Below is a small trained network, with its code and all its weights. Each question gives an input and a class and asks what happens when units are switched off, that is, made to give their printed mean instead of their output.

import numpy as np


def w(rows, s, z=0):
    codes = np.array(rows[::2]) - 128.0
    scale = np.full(codes.shape[1], s)
    scale[-1] = z or s
    return codes * scale


def f(y):
    return y / 2 * (1 + np.tanh(0.7978845608 * (y + 0.044715 * y**3)))


def log_softmax(a):
    a = a - a.max(-1, keepdims=True)
    return a - np.log(np.exp(a).sum(-1, keepdims=True))


def net(x, mask):
    res = np.array(x, float).reshape(1, 4) / 4 @ E
    y = f(res @ A[0][:, :-1].T + A[0][:, -1])
    res = res + np.where(mask, y, B[0][:, -1]) @ B[0][:, :-1]
    return log_softmax(res[-1] @ U[:, :-1].T + U[:, -1])


A, B = {}, {}
E = w([
[5,164,79,250,130],'x0',
[105,108,77,113,63],'x1',
[66,104,240,48,167],'x2',
[166,220,122,110,101],'x3',
],0.011)
A[0] = w([
[13,119,162,141,135,210],'neuron 1',
[118,137,69,174,77,167],'neuron 2',
[143,49,66,187,191,154],'neuron 3',
[80,172,17,136,114,156],'neuron 4',
[86,249,107,195,138,139],'neuron 5',
[177,204,146,125,136,95],'neuron 6',
[157,86,187,114,173,3],'neuron 7',
],0.014,0.0048)
B[0] = w([
[67,165,177,82,34,252],'neuron 1',
[161,83,63,125,113,225],'neuron 2',
[87,56,169,137,190,204],'neuron 3',
[154,83,86,183,52,241],'neuron 4',
[210,24,114,136,249,247],'neuron 5',
[202,195,144,117,202,172],'neuron 6',
[183,26,68,163,82,178],'neuron 7',
],0.013,0.014)
U = w([
[150,128,72,184,175,84],'0',
[177,98,212,49,152,254],'1',
[148,3,104,145,107,183],'2',
[81,139,153,145,85,22],'3',
[95,83,172,160,173,7],'4',
],0.011,0.0053)

Each question gives the input, the list of numbers given to net, and the class t.
The units are the neurons (one row each of A and B). Each row of codes is followed by its name. A weight is (code - 128) times the scale printed after its matrix; where a second scale follows, it is the last column's (A, B and U).
mask holds one flag per neuron, in row order. A switched-off neuron (its flag False) gives its mean, the last column of its row in B, instead of its output. The means were averaged over made-up inputs and are rounded, as every weight is.
A unit's drop is (log p(t) with every unit on - log p(t) with that unit switched off) / (log p(t) with every unit on - log p(t) with every unit switched off).
The circuit of an input: a set's keep is (log p(t) with only the set's units on - log p(t) with every unit switched off) / (log p(t) with every unit on - log p(t) with every unit switched off). Starting from all 7 units, units are removed one at a time, each time the one whose removal leaves the highest keep (on an exact tie, the one counted first), for as long as the keep stays at least 0.8.
circuit, biggest first: the units of the circuit, biggest drop first
unit that matters most: the unit with the biggest drop
k most important neurons: the k neurons with the biggest drops, biggest first
drop when u is switched off: that unit's drop, to one decimal
input [7,0,8,6], class 1: 2 most important neurons => neuron 5; neuron 1
input [-5,0,-8,2], class 0: circuit, biggest first => neuron 6; neuron 1; neuron 7
input [-1,5,1,6], class 1: circuit, biggest first => neuron 7; neuron 4
input [0,-3,2,5], class 1: unit that matters most => neuron 4
input [1,-4,6,0], class 3: circuit, biggest first => neuron 5; neuron 1
input [2,3,4,-7], class 3: circuit, biggest first => neuron 5; neuron 1
input [1,0,5,-7], class 3: 2 most important neurons => neuron 5; neuron 1
input [0,4,6,-7], class 1: 3 most important neurons => neuron 4; neuron 1; neuron 2
input [1,-5,0,-1], class 1: 3 most important neurons => neuron 4; neuron 2; neuron 7
input [2,-2,6,-7], class 3: 2 most important neurons => neuron 1; neuron 5
input [2,-4,7,-6], class 3: circuit, biggest first => neuron 1; neuron 5
input [-7,8,1,-2], class 1: 2 most important neurons => neuron 4; neuron 2
input [-5,-7,4,-1], class 2: 2 most important neurons => neuron 7; neuron 1
input [-1,-8,0,0], class 1: circuit, biggest first => neuron 4
input [2,0,2,3], class 1: drop when neuron 4 is switched off => 0.3
input [3,8,8,8], class 3: drop when neuron 6 is switched off => 0.1
input [-4,-7,-8,4], class 0: drop when neuron 4 is switched off => -0.1
input [-7,-8,6,-6], class 2: drop when neuron 7 is switched off => 3.2
